In the rows, zero is written as 128.
Each row has a class, written after it, and each block has its own classes.
[130  68 122 125 137  45  92 106  89 104 111 121 147 136 104  73 130 116
 153 101 122  86 173  84 141 154 135  81 125 120 117 179 162  81 115 111
 111 182]  k468
[120 164 164 140  93 121 154 114 144 143 124 155 147 118 141 146  84 119
  79 176 122 147  93 131 149 105 134 121  94  83 135 138 154 103 109 140
 119 110]  k301
[155 164 103 134 154 132 109  97 131 111 118 166 148 124 116 184 173 133
  96 108 147 123 181 160 100 115  95  96  84 124 126 153 171 123 174 162
  67 112]  k468
[ 97 159 148 126 100  88 114 126 113 148  98 130 132 133 168 159 101  97
  76 168 129 139 113 132 152  75 106 106 100  41 148 100 187  81 115 188
  94 133]  k468
[131  73 124 128 138  42 102 104  96 104 115 123 145 125 106  73 136 122
 153 104 120  85 172  86 137 148 138  84 127 118 116 174 161  81 114 109
 108 178]  k468
[118 150 149 134 106 125 156 124 146 147 120 160 146 118 134 137  99 132
  61 180 135 153  93 128 156  95 123 133 109  73 149 141 146 101 121 153
 138 106]  k118
[ 98  74 119 115 114  95  44 155 107 135 112 162 129 136 100 116 122 157
 118 148 149 123 187 134 100 154 148 120 147 112 109 178 102 130 111 145
 195 121]  k468
[149 109  81 161 130 116 111 110 130 110 150 149 148  98 106 149 157 154
 149 131 151 136 186 136 104 147  99  88  74 136  99 149 188 143 144 134
  60 111]  k804
[ 99  71 107 107 102 109  40 164 118 128  99 166 153 128  87 112 119 149
 125 145 150 127 159 138 101 150 136 117 132 103 110 162  95 136 132 166
 192 109]  k759
[117  65 101 131 139  58 102 104 107 120 115 119 169 106  91  68 142 123
 147 116 129  79 154  82 145 165 120  75 133 105 134 174 151  79 125 110
 103 169]  k804
[114 141 167 140  97 134 135 114 145 128 126 155 135 115 143 142 100 136
  73 169 128 147  93 121 138  96 154 136  86  88 150 135 145  99 117 138
 124 123]  k618
[ 94 146 134 118 104 102 117 143 131 151 101 110 163  99 163 142 101  99
  74 186 122 151  99 150 145  71 100  98  88  39 150  87 181  92 109 195
 100 132]  k751
[151 178  98 136 159 140 104 102 134 120 121 160 155 118 118 186 176 130
  86 115 147 132 168 169 107 119  90 102  83 116 129 162 168 120 174 167
  71 110]  k468
[122  76 112 128 132  54 101 104 104 100 103 115 171 123 100  70 136 103
 149  91 121  83 138  93 141 142 120  86 117 110 118 147 162  78 132 131
  94 178]  k759
[ 86  63  94  94 115 115  41 147 106 130  99 137 136  90 150 109 130 113
 127 136 149  97 185 130 115 133  96 100 119 107 118 128  80 130 132 208
 175 134]  k751
[ 94 151 135 124 100 108 118 131 128 170  94 108 151 110 151 148 101 101
  75 193 132 145  90 147 159  91  96  97 108  37 161 102 182  78 123 186
  88 120]  k804
[151 107  73 161 136 111 108 117 125 109 136 150 142  96 113 149 160 154
 144 126 156 133 194 141 113 126  84  92  70 126 101 172 157 129 151 140
  77 103]  k118
[146 109  78 162 130 122 114 113 131 112 136 150 142 106 100 154 173 165
 139 127 151 147 190 145 105 145  99  99  60 131 101 164 175 155 144 140
  76 112]  k915
[146 103  81 160 139 118 105 119 135 102 156 162 167  88 115 141 160 157
 142 131 144 145 195 138  94 132  98  94  53 137  93 152 169 153 128 155
  85 119]  k751
[ 81  52 101  93 106 121  32 131  77 126  92 129 106  96 145 123 130 108
 138 137 166  95 184 134 113 142 101 102 123 107 128 155  77 115 143 188
 166 129]  k618
[143  84 127 116 143  86 107  87 118 128 119 133 198 109  92  72 147 112
 142 147 123  72 168  78 143 163 109  75 123 119 124 187 158  64 108 103
 103 145]  k804
[124  79 113 132 146  70 100 115 113 106 122 105 180 102 110  62 136 123
 134 106 112  92 153 103 138 139 127  82 105 113 121 151 163  85 113 123
 106 186]  k751
[152 178  69 149 142 137 119 113 142 124 131 157 158 103 106 196 159 130
 104 122 150 134 159 169 109 128  95 105  77 114 130 164 154 132 174 135
  65 108]  k301
[145 162  91 136 160 151 114 105 155 116 118 150 180  93 118 164 171 129
  87 113 141 123 173 160 100 109  90  94  58 124 135 136 166 119 162 175
  77 128]  k751
[ 95 135 139 133  87 107 113 132 108 135  98 113 133 108 163 151 100 104
  77 178 134 142  98 141 145  73 107 102  73  39 153 115 183  80 117 171
  99 129]  k618
[129  67 105 128 135  62 109 111 112 103 105 126 150 125  94  66 144 129
 151 105 123  89 158  74 154 160 132  83 103 111 122 173 151  89 118 102
 105 172]  k915
[ 89 146 126 143  90  96 132 147 130 146  89 118 149 116 143 154 108  96
  85 176 122 139 105 134 148  61 113 102  91  38 159  84 194  97 119 194
 103 114]  k182
[127  65 106 131 133  67 110 105 110 109 110 125 148 123  97  69 146 131
 142 106 123  92 157  79 155 162 124  84 110 111 125 166 156  97 120 105
 110 181]  k915
[145 117  77 161 142 118 104 109 125 122 144 139 148  95 106 152 163 145
 151 136 155 129 187 142 106 151  90  93  89 136 103 153 171 138 145 138
  60 108]  k804
[101  67  98 110 119 116  40 169 123 135 114 145 155 110 103 103 117 158
 122 154 142 125 182 140  99 144 142 119 118 114 113 150  96 138 111 158
 197 131]  k751
[123  79 113 135 126  60 100 106 105 102 104 117 176 123  96  80 142 108
 136  88 121  79 145  98 134 142 127  98 117 111 117 147 162  79 139 132
 100 176]  k759
[140 107  78 159 124 119 102 112 132 120 142 146 147  91 105 156 164 149
 146 129 152 127 188 139  98 147  89  86  87 139 105 154 175 149 144 139
  72 103]  k804
[121 146 151 140 118 122 154 121 151 142 117 158 135 116 135 131  98 136
  72 168 132 155  91 127 159 101 126 130 104  83 146 136 145  94 122 144
 127 107]  k118
[139 113  82 161 133 109 100 116 126 103 141 152 160  99 105 150 165 147
 148 111 155 138 175 147  93 136  95  97  70 136  89 142 175 144 152 163
  69 107]  k759
[124  59 112 137 131  64  91 106  97  94 114 120 146 106 108  67 134 135
 149 104 126  87 155  91 139 150 135  78  96 120 128 172 148  70 122  97
  98 181]  k618
[136  72 134 137 134  83 113  94 126 109 124 144 193 120  85  77 151 118
 150 130 114  73 181  61 137 145 142  87 122 132 120 174 155  86 104 105
 125 147]  k182
[ 85 164 135 150  95 111 130 139 130 150  98 108 147 115 150 157 111  93
  72 170 121 150  94 149 156  71 113 107 102  46 156  83 196 102 122 197
  98 121]  k182
[144  72 141 118 140  92 102  83 118 129 120 131 192 123  87  76 142 118
 147 136 120  73 177  80 136 163 126  84 124 132 125 183 158  66 109  96
 106 149]  k804
[122  57 117 137 126  63  93 105  91  90 118 120 147 112 106  72 127 126
 144 106 126  88 151  81 144 154 141  81 100 115 125 174 156  74 122  92
  98 184]  k618
[142  55 140 122 142  89  94  84 105 104 130 151 178 119  95  80 141 128
 144 135 126  83 170  71 131 162 135  88 103 130 121 195 150  61 105  74
 113 154]  k618
[ 76  71  87 115 110 108  51 146 107 130 101 144 123 100 129 115 132 109
 139 137 153 100 172 116 130 141 115 105 145 115 121 132  80 148 134 202
 172 116]  k182
[121 144 151 129 111 119 154 118 151 136 112 160 136 109 141 124  91 132
  72 173 134 144  91 116 160  97 125 122 104  80 144 131 142  96 123 149
 128 106]  k118
[139 146  93 135 144 158  97 103 134 111 117 149 157 100 112 179 173 141
  92 117 154 122 163 159  96 119 100  94  64 118 145 161 158 110 177 142
  79 116]  k618
[ 94  76 120 117 110 114  50 157 116 139 107 161 158 131  86 113 126 153
 117 146 153 121 167 139  97 153 142 130 143 108 112 154  97 126 126 161
 198 116]  k759
[101 171 129 137  87 102 127 132 117 155  93 101 149 117 157 168  87  91
  85 178 128 140 105 154 150  81 100 105  84  36 147 105 187  76 120 164
  84 128]  k301
[145 154  82 130 143 155 116 104 148 116 109 161 155 118 102 183 179 135
  85 113 150 136 157 154 116 131  90  96  65 116 137 152 169 140 179 157
  71 107]  k915
[148 157  79 132 145 150 124 103 151 116 117 172 158 114 104 176 184 143
  78 113 146 130 156 154 119 129  93 100  68 116 136 147 169 139 179 156
  73 110]  k915
[126  71  97 131 133  64 114 104 117 110 107 122 156 122  87  69 143 133
 137 105 119  98 147  90 151 165 136  95 113 111 129 162 162  95 122 100
 104 185]  k915
[143  91  87 163 131 119  90 105 113  98 147 146 134  88 113 158 159 154
 153 123 157 134 189 139  91 137 106  94  60 141 102 168 170 139 141 123
  71 112]  k618
[ 96  61 102 111 116 111  47 170 122 135 114 165 165 111  95 106 127 162
 107 156 143 125 189 141  94 149 139 113 116 110 117 159 100 132 111 160
 203 124]  k751
[147 168  94 138 147 148 112 102 148 115 122 166 177 109 104 177 177 127
  86 101 148 123 147 166 102 116  99 114  76 124 127 136 160 127 187 181
  76 108]  k759
[ 98  74 104 119  90  99  63 165 106 134 111 154 141 122  92 118 108 152
 138 153 150 118 189 134  99 157 141 110 125 102 113 183  99 125 111 126
 194 116]  k301
[ 90  74  87  98  93 107  58 135  96 132  86 130 119 103 141 125 111 101
 146 138 155  97 179 130 121 149  93  96 129 100 119 160  78 121 137 174
 166 130]  k301
[121 170 157 145  98 126 153 117 144 137 128 156 153 122 138 149  85 122
  77 168 125 147  94 125 149 113 138 125  84  83 134 135 162  98 116 133
 113 113]  k301
[149 169  86 131 162 163 102 109 151 118 126 146 181  96 120 167 173 125
  89 114 140 136 163 170 109 118  87  98  60 127 134 145 158 130 169 180
  74 127]  k751
[ 85 132 132 131  91 108 100 146 107 148  94 102 130 102 163 156 108 104
  84 175 135 142  97 152 139  77 100 104  78  41 158 114 174  76 118 170
 105 120]  k618
[ 99  74 111 117 113 115  52 156 118 148 115 151 145 119  86 106 127 168
 124 159 151 111 183 136 101 161 136 107 153 112 122 160 107 127 116 134
 185 113]  k804
[100  61 107 116 116 103  51 164 122 131 114 150 150 105  99  97 115 158
 125 154 140 127 181 143  97 145 145 117 123 120 108 150 100 139 103 157
 189 123]  k751
[ 70  67  93 106 107 107  52 145 107 126  92 137 121  90 134 106 135 104
 144 133 149  95 174 121 122 140 107  94 146 118 118 126  84 138 130 201
 173 107]  k182
[141 169  87 133 156 153 100 105 143 119 116 161 177 116 111 181 174 122
  90 101 151 125 138 166 108 116  84 108  70 112 133 127 166 120 191 184
  66 108]  k759
[ 73  67  91 115 110 104  57 141 107 121  99 143 125  97 129 113 138 110
 134 133 152  97 176 115 123 139 109  92 149 111 117 131  93 142 133 192
 167 114]  k182
[143 114  76 157 134 120 109 114 127 107 137 148 134 109 104 154 167 157
 141 120 155 150 183 141 113 152 102  96  68 138  98 151 175 157 146 139
  62 115]  k915
[ 96 142 132 127  98 108 118 141 124 143  98 105 160 103 167 150  99  88
  75 178 124 149 103 146 145  70  99 107  75  37 144  90 187  92 116 201
  97 132]  k751
[119 167 153 148  98 120 168 115 146 136 129 149 140 118 140 149  84 121
  84 166 126 152  86 129 145 103 143 135  90  80 137 131 158 108 115 134
 116 117]  k301
[ 89  72 108 136 114 103  68 169 119 128 114 165 152 125  80  98 132 167
 115 148 141 123 177 135 105 147 148 103 141 118 115 153 116 138 111 152
 193 106]  k182
[143 121  85 165 131 118 102 118 128 106 139 152 158 103 105 155 167 143
 147 108 151 135 176 146  93 134  99 109  64 134  92 147 174 141 154 159
  79 109]  k759
[ 95  56  82  87 113 104  50 140  96 129  90 141 111  95 136 106 120 112
 129 140 168  96 179 127 135 137  97 101 138 107 119 160  65 122 148 191
 176 116]  k118
[125  62  99 135 142  54  95 118 109  97 121 127 170 100 111  67 130 118
 144 104 116  90 155  83 145 151 123  76  98 119 113 147 159  94 114 123
  98 179]  k751
[119  51 111 129 125  68  77 108  92  96 110 110 149 111 111  77 132 117
 158 103 125  85 151  80 139 157 126  75 103 119 126 177 147  73 122  88
 100 175]  k618
[147  91 136 126 131  75 122  84 108 118 127 131 190 122  97  88 128 107
 152 134 119  76 176  79 140 158 128  83 111 123 114 186 160  58 105  75
  97 158]  k301

Next block, with new classes.
[104  94 143 143 130 224 191 148 129 133  77 181 171 163 128 168 115  36
 113 130 115 161 131 144 218 110 166  94 142 131  92 123  99 164 166 119
 154 186]  k470
[121 115 115 115 134 117  99 131 146 136 135 112 125 118 131 135 133 137
 132 133 130 129 144 133 110 104 117 138 118 138 139 122 120 100 118 124
 109 119]  k286
[127 142 130 144 146 114 135 130 120 111 147 111 135 120 123 103 128 138
 120 140 134 109  91 113 107 153 150 159 137 111 141 148 133 135 146 117
 139 127]  k476
[122 131 106 140 134  91  73 123 137 113 150 112 110 119 117 113 143 162
 134 143 133 125 128 128  95 123 141 152 124 153 138 127 128  89 111 142
 107  98]  k527
[108  97 126 115 124 179 122 138 147 133 118 130 125 145 137 170 129 106
 136 125 100 143 153 149 157  93 153 107 134 134 111 132 112 154 135 120
 142 136]  k527
[154 164 131 106 124 126 110 125 123 131 124 109 140 121 143 140 100 135
 136 130 115 130 124 117 106 130 123 112 126 111 155 144 150 135 127 127
 126 129]  k476
[139 114 135  90 101 156  95 138 155 156  89 130 140 153 159 199 104 105
 138 129  97 160 184 143 158  70 124  73 127 131 114  93 116 122  93 161
 124 129]  k259
[145 153  92 133 122  88  99 113 113 106 140 109 116 105 111  94 134 157
 129 129 149 125 115 121 108 151 119 149 116 155 142 122 138 106 124 137
 105 105]  k934
[146 195 138 135 110  98 122 100 102 117 119 143 142 123 116  87 148 139
 146 125 131 114  91 109 141 165 128 126 131 154 113 139 154 127 107 144
 127 133]  k259
[107 133 124 149 141 106 109 124 135 115 158 102  94 118 123  93 157 166
 133 129 139 104 103 128 106 143 129 160 117 125 121 137 131 108 113 112
 122 113]  k542
[138 155 126 126 130  95  96 118 124 124 144 108 114 116 132 122 126 164
 136 135 129 120 119 120  89 125 117 130 108 115 146 125 150  87 112 135
 107 106]  k542
[139 149 124 112 126 103 113 126 114 118 137 100 104  91 124 113 138 150
 135 126 133 122 127 127 100 145 108 137 126 117 140 140 156 141 116 100
 124 120]  k764
[137 153 125  92 116 127  96 127 129 140 131  92  97 117 148 150 118 153
 146 112 113 131 155 134  98 108  99 107 107 107 141 134 145 129 106 111
 117 123]  k542
[ 97 124 105 143 132  90  94 119 140 121 143 113  97 128 122 118 167 165
 126 141 131 122 137 138 136 138 137 161 122 171 107 132 121 109 116 144
 121 102]  k934
[164 139 109 103 111 143 105 125 117 114 126 110 125 107 121 130 100 123
 140 116 122 135 127 130 102 111 112 104 119 121 163 128 138 139 118 116
 119 127]  k527
[123 124 114 129 134  83  84 135 137 132 137 108 105 125 136 145 134 153
 126 159 125 134 147 135  99 106 127 143 109 131 145 119 128  85 102 141
  99 102]  k470
[137 142 147 123 128 145 160 143 111 121 124 119 121 121 122 124 120 124
 125 117 122 116 108 129 124 139 137 122 138  96 123 143 120 174 141 100
 147 143]  k259
[138 146 124 134 130  98 122 129 114 126 130 113 118 116 126 131 119 133
 126 146 129 125 115 126 102 129 135 138 124 110 146 131 138 122 126 123
 115 121]  k470
[ 58  75 123 150 144 135 106 152 164 124 140 136  94 148 131 145 174 134
 115 149 122 130 160 157 147 113 157 165 126 148 100 112  94 110 127 135
 134 113]  k97
[ 65 100 116 143 134  96  76 140 168 125 147 132  88 142 136 134 178 158
 122 151 133 130 160 143 138 123 144 176 120 164 104 123 116  90  97 156
 117  99]  k97
[111 148 140 163 129 115 142 101 123 111 118 161 149 137 112 113 143 105
 125 144 133 123  85 107 165 155 168 149 140 145 113 127 143 119 135 155
 142 133]  k97
[135 159 138 124 128 133 151 112 105 128 129 121 142 106 118 101 134 117
 138 117 129 111  96 116 124 152 132 127 131 121 132 157 139 156 139 100
 136 142]  k286
[129 159 145 151 122 175 195 100 103 121 106 151 151 129 118 106 123  81
 141 102 130 117  82 113 178 150 134  98 137 124 107 145 148 175 158 114
 161 166]  k542
[117 126 109 137 134 101  89 123 136 114 155 106 104 118 116 106 159 159
 141 137 127 115 123 127 106 132 139 157 124 147 128 137 125 113 113 123
 119 105]  k527
[116 114 125 118 132 160 146 145 120 132 123 111 110 126 131 157 125 121
 116 122 118 132 140 143 133 126 146 120 133 116 114 139 109 167 158 108
 140 132]  k934
[104 106 114 144 135 132  99 129 157 122 135 122 110 134 129 128 141 138
 131 134 136 127 127 136 131 104 120 140 115 143 119 106 120  89 109 139
 118 121]  k542
[161 143 133 112 138 119 150 134  97 121 148  94 123  86 120 115  98 138
 121 121 135 105  94 122  65 133 120 133 127  73 180 149 135 152 153  82
 127 126]  k286
[127 145 121 122 111 132 101 108 132 124 125 129 131 130 127 128 144 125
 149 126 112 134 131 128 150 123 141 115 127 155 118 140 141 130 108 137
 127 128]  k527
[150 144 119  82  94 157 102 125 124 133  97 131 136 122 139 168  85  96
 135 113 112 158 162 130 133 103 106  90 115 121 154 115 145 137 111 130
 121 141]  k97
[162 155 109 104 120 111 111 117 115 124 133 108 135  94 120 104 110 133
 140 116 145 123 119 113  89 133  97 128 113 123 165 137 145 124 118 111
 108 129]  k286
[153 168 109 115 119 106 136 127  86 115 132 102 109  97 119  94 120 138
 136 120 140 118 111 121  91 157 110 134 115 105 159 154 147 161 133  90
 119 130]  k470
[143 118 137 108 119 209 169 133 130 132  92 140 173 145 142 159  88  68
 134 114 105 143 125 128 178 113 137  84 140 110 126 134 129 180 156 111
 157 167]  k476
[131 117  97 111 115 122  85 124 144 132 117 113 119 130 134 154 121 138
 130 132 123 147 162 140 135 106 121 115 115 155 128 107 121 106 114 149
 108 111]  k934
[116 153 103 160 131  79 111 105 116 107 148 116 104 112 107  75 171 164
 129 133 150 112 105 124 130 171 135 167 126 175 115 137 135 120 127 143
 123 103]  k934
[ 98  89 138 146 145 171 179 141 140 113 112 144 138 129 116 142 133  85
 112 133 129 135 114 140 177 116 144 127 143 118 110 117 121 155 160 108
 150 151]  k764
[115 145 116 149 126 113 106 110 122 120 129 121 116 125 119 113 160 141
 130 135 134 124 121 129 147 150 140 139 127 171 104 134 132 124 119 144
 128 115]  k934
[135 143 140 164 120 162 195 113 107 117  98 164 160 131 111 108 130  64
 127 130 135 127  77 116 187 149 147 114 143 135 118 131 134 163 147 139
 148 161]  k470
[112 105 158 126 126 149 128 139 161 148 101 148 146 168 154 201 124 100
 124 147  96 152 156 145 177  76 169  95 142 133  91 102 114 114 115 171
 136 130]  k259
[175 170 147  85 101 140 121 123 115 146  94 132 158 137 150 181  77 110
 137 118 103 151 148 125 130 106 129  71 131 105 137 116 149 142 115 147
 129 139]  k259
[ 85  89 128 133 144 121  97 156 160 124 144 121  96 139 136 163 137 141
 109 149 124 135 152 144 114 106 158 164 128 121 126 116 111 103 119 138
 123 107]  k97
[137 128 118 102 115 125  76 129 148 136 113 117 123 118 146 168 128 127
 133 139 119 154 171 140 131  92 102 102 116 134 139  96 147 101  96 142
 107 121]  k764
[136 130 136 132 121 152 152 135 129 121 106 147 145 140 123 133 113 103
 125 121 129 132 120 132 153 120 131 111 133 124 119 115 120 142 132 135
 137 149]  k259
[152 145 110 128 113 148 121 112 118 110 118 126 138 116 111 111 117 103
 144 116 128 132 113 120 135 125 123 109 127 139 143 127 139 142 125 124
 128 140]  k527
[123 140 131 103 116 155 106 122 143 144 112 123 146 146 158 153 127 122
 147 127 101 140 150 131 162 121 135 102 130 141 114 143 140 145 118 130
 137 134]  k476
[ 91  72 115 183 155 143 158 143 141  87 153 137 114 125  87  84 157 122
 108 140 143 105  90 136 134 128 155 175 131 133 121 131  96 133 161 119
 142 126]  k527
[ 81  94 134 169 163 142 178 146 129  98 158 119  92 125 104  88 156 145
 114 124 143  91  79 136 122 144 138 178 126 104 115 149 110 148 160  87
 151 132]  k542
[ 97  80 154 156 140 181 189 148 152 126 105 164 147 159 127 161 130  79
 110 135 121 137 118 142 195 100 166 117 150 129  85 112  91 155 152 143
 158 150]  k259
[130 160 120 124 113 120 111 119 116 136 112 131 126 128 134 127 141 120
 146 134 123 136 137 126 142 138 126 119 124 151 121 135 143 127 110 133
 117 131]  k470
[117 112 156 136 141 155 164 142 130 127 117 131 130 123 130 160 130 100
 112 138 121 133 118 133 144 122 158 124 156 103 114 126 132 157 150 119
 151 140]  k764
[140 153 133  86 106 180 125 123 131 151  97 122 157 138 160 172  95  90
 150 113  93 150 155 128 165 109 126  70 136 130 125 140 148 170 129 124
 145 147]  k476
[156 160 115  96 107 107  97 126 118 145 120 105 116 113 149 149 114 133
 146 129 119 144 157 125 111 120 110 105 112 122 148 132 151 133 102 131
 108 118]  k470
[108 117 128 123 133 141 116 140 145 136 136 112 128 133 145 134 143 134
 132 137 114 121 135 131 135 125 139 132 130 126 115 141 122 139 128 122
 134 120]  k476
[119 117 110  97 114 141  55 135 156 143 128 108 110 139 150 170 141 140
 150 133  98 145 180 145 126  86 134 108 121 153 123 117 122 106  95 139
 110 110]  k527
[104 123 130 126 126 142 131 130 134 122 124 134 117 133 127 141 133 114
 129 127 119 132 132 134 149 128 139 136 125 128 120 134 131 148 129 118
 141 133]  k97
[121  91 147 108 139 165 134 155 156 150 125 107 111 144 157 201  94 122
 126 127 104 137 155 144 119  74 137 102 127  83 128 118 120 126 130 123
 132 127]  k542
[117 114 115 143 126 143 133 133 141 132 106 145 135 142 133 145 129  91
 131 141 128 145 136 132 169 109 140 118 130 150 118 110 122 121 128 146
 122 138]  k470
[140 183 112 113 103  77  68  97 114 118 139 112 112 106 127 103 138 157
 148 127 131 124 127 114 105 157 118 147 113 145 143 138 166 113  88 132
 114 112]  k97
[137 127 126 125 122 154 138 123 135 127 114 131 156 129 136 131 108 100
 136 130 117 132 119 120 157 122 130 109 135 130 129 133 137 147 139 132
 142 138]  k476
[108 106 134 136 127 173 157 136 136 123 107 159 139 142 127 150 129  78
 117 127 121 145 130 134 174 118 152 118 133 126 116 111 116 148 149 139
 146 145]  k97
[127 146 109 142 123 115 138 110 108 112 134 121 119 114 115  99 145 135
 128 123 140 118 108 126 143 160 142 142 131 149 115 141 134 149 145 128
 135 123]  k934
[143 122 141 113 142 143 153 152 112 114 129 109 117 107 124 142 108 127
 112 126 129 125 116 132  99 136 139 135 141  75 145 135 142 162 153  89
 141 138]  k764
[152 151 132  93 100 167 110 114 136 153  94 127 146 137 156 178  96  97
 149 111 104 157 160 125 154  91 111  63 117 120 129 107 148 124 112 145
 123 145]  k542
[107 130 111 111 128  98  54 133 151 132 130 107  93 119 143 146 159 162
 135 139 129 143 178 145 121 116 111 138 118 156 121 116 144  99  86 134
 111 109]  k764
[118 116 115 117 140  94 109 163 130 122 158  91  78 116 131 121 143 180
 117 128 131 112 150 146  72 122 120 158 117 102 139 126 103 131 131 105
 119 105]  k259
[145 168 100  96 104  79  59 108 116 119 144 101 105 105 134 108 133 169
 146 124 130 129 142 122  92 148 111 144 103 135 155 130 157 111  92 122
 107 103]  k97
[130 118 104 119 128 123 109 151 129 126 127 108 101 117 130 134 121 134
 128 132 136 136 149 139 100 112 105 132 111 125 152 121 121 124 114 118
 108 119]  k470
[126 156 107 142 120 108 113  95 115 121 123 122 126 122 117 107 144 135
 139 126 132 124 116 121 157 154 140 131 127 172 106 136 141 132 131 137
 129 122]  k934
[183 200 108  88  99 104 107 115  86 127 122 104 124 100 135 111 100 136
 150 113 130 131 122 112  93 155 105 107 109 108 167 148 175 150 110 111
 108 132]  k470
[121 124 142 129 136 118 109 133 139 130 120 122 119 117 131 160 129 130
 119 148 124 134 133 131 122 114 135 129 138 121 122 124 143 115 118 135
 126 124]  k764
[ 84 111 130 157 145 122 116 129 160 128 143 130 126 143 134 115 170 143
 132 150 121 114 120 132 158 137 149 158 134 160  97 138 118 118 124 143
 140 116]  k476
[113 119 103 132 133  80  51 125 153 120 156 108  98 123 130 131 153 176
 134 150 128 133 148 138  91 105 139 151 118 166 137 122 126  71  91 160
  98  81]  k527
[154 179 119 120 119 112 122 106  96 114 139  99 114  98 118  83 121 148
 145 106 139 108  96 110  91 158 106 129 112 106 146 150 157 137 123  93
 123 135]  k542
